Below is a small trained network, with its code and all its weights. Each question gives an input and a class and asks what happens when units are switched off, that is, made to give their printed mean instead of their output.

import numpy as np


def w(rows, s, z=0):
    codes = np.array(rows[::2]) - 128.0
    scale = np.full(codes.shape[1], s)
    scale[-1] = z or s
    return codes * scale


def f(y):
    return np.maximum(y, 0)


def log_softmax(a):
    a = a - a.max(-1, keepdims=True)
    return a - np.log(np.exp(a).sum(-1, keepdims=True))


def net(x, mask):
    res = np.array(x, float).reshape(1, 3) / 4 @ E
    y = f(res @ A[0][:, :-1].T + A[0][:, -1])
    res = res + np.where(mask, y, B[0][:, -1]) @ B[0][:, :-1]
    return log_softmax(res[-1] @ U[:, :-1].T + U[:, -1])


A, B = {}, {}
E = w([
[157,201,61,62,254,75,95,226,195,195,172,225],'x0',
[202,194,193,180,74,199,187,190,213,203,177,74],'x1',
[68,192,197,125,106,83,218,106,95,212,29,230],'x2',
],0.0056)
A[0] = w([
[211,217,214,209,77,228,214,205,229,211,176,83,7],'n1',
[111,33,205,241,4,208,165,10,49,44,94,23,35],'n2',
[188,91,51,119,158,160,49,173,154,82,206,75,27],'n3',
[31,56,44,47,193,24,57,41,29,40,61,181,10],'n4',
[182,195,44,31,246,73,73,247,203,183,189,193,19],'n5',
[171,66,70,134,115,183,56,121,140,47,187,47,52],'n6',
[23,51,58,45,169,59,58,59,53,48,68,183,76],'n7',
[191,72,69,116,145,179,48,153,154,60,211,57,33],'n8',
[32,212,230,140,113,58,249,91,95,236,8,237,47],'n9',
],0.0039,0.0019)
B[0] = w([
[203,170,45,128,41,83,84,106,152,175,182,69,228],'n1',
[50,78,115,210,188,58,73,146,226,201,74,214,254],'n2',
[119,60,50,90,126,178,175,197,93,92,63,144,189],'n3',
[201,170,67,133,45,85,87,107,138,171,169,73,226],'n4',
[57,83,125,196,173,70,91,151,196,178,65,197,243],'n5',
[120,70,56,93,141,159,177,190,95,93,76,145,195],'n6',
[197,177,85,131,54,93,95,96,141,165,186,68,222],'n7',
[126,74,42,87,126,177,183,200,89,88,71,132,197],'n8',
[151,56,3,59,103,199,189,232,64,58,65,105,242],'n9',
],0.0062,0.0063)
U = w([
[43,109,134,191,165,96,98,129,176,153,102,182,87],'0',
[131,102,109,53,126,187,194,159,75,85,95,123,94],'1',
[203,170,122,125,79,104,97,105,132,149,192,68,96],'2',
[102,146,164,119,165,149,134,103,115,105,158,127,240],'3',
[85,210,241,85,198,187,147,55,69,56,203,124,8],'4',
[90,194,246,85,186,190,144,59,66,58,208,133,13],'5',
[85,206,250,82,198,189,142,62,64,56,207,122,10],'6',
],0.015,0.013)

Each question gives the input, the list of numbers given to net, and the class t.
The units are the neurons (one row each of A and B). Each row of codes is followed by its name. A weight is (code - 128) times the scale printed after its matrix; where a second scale follows, it is the last column's (A, B and U).
mask holds one flag per neuron, in row order. A switched-off neuron (its flag False) gives its mean, the last column of its row in B, instead of its output. The means were averaged over made-up inputs and are rounded, as every weight is.
A unit's drop is (log p(t) with every unit on - log p(t) with that unit switched off) / (log p(t) with every unit on - log p(t) with every unit switched off).
The circuit of an input: a set's keep is (log p(t) with only the set's units on - log p(t) with every unit switched off) / (log p(t) with every unit on - log p(t) with every unit switched off). Starting from all 9 units, units are removed one at a time, each time the one whose removal leaves the highest keep (on an exact tie, the one counted first), for as long as the keep stays at least 0.8.
circuit, biggest first: the units of the circuit, biggest drop first
unit that matters most: the unit with the biggest drop
top k neurons: the k neurons with the biggest drops, biggest first
drop of u: that unit's drop, to one decimal
input [-8,-3,4], class 0: circuit, biggest first -> n2
input [3,-4,-2], class 2: top 4 neurons -> n2, n4, n7, n9
input [3,1,-3], class 3: top 3 neurons -> n2, n9, n6
input [4,-6,4], class 2: circuit, biggest first -> n4, n7
input [-8,-6,-2], class 0: top 2 neurons -> n2, n1
input [4,-7,-4], class 2: top 4 neurons -> n4, n7, n2, n9
input [7,2,8], class 1: top 2 neurons -> n9, n2
input [-2,-2,1], class 3: top 2 neurons -> n5, n1
input [-1,2,2], class 3: top 3 neurons -> n4, n7, n8
input [1,2,0], class 3: top 3 neurons -> n4, n7, n2
input [-7,6,-7], class 0: top 2 neurons -> n2, n9
input [-2,-8,5], class 2: top 2 neurons -> n4, n7
input [-2,1,-3], class 3: top 2 neurons -> n9, n5
input [-3,-2,7], class 1: unit that matters most -> n9
input [4,-4,5], class 1: top 3 neurons -> n9, n2, n1
input [6,7,7], class 1: drop of n7 -> 0.3
input [-3,-6,-2], class 2: drop of n4 -> 0.2
input [-6,-6,-3], class 0: drop of n6 -> 0.1
input [-7,-8,1], class 2: drop of n8 -> 0.0
input [7,4,-4], class 0: unit that matters most -> n5
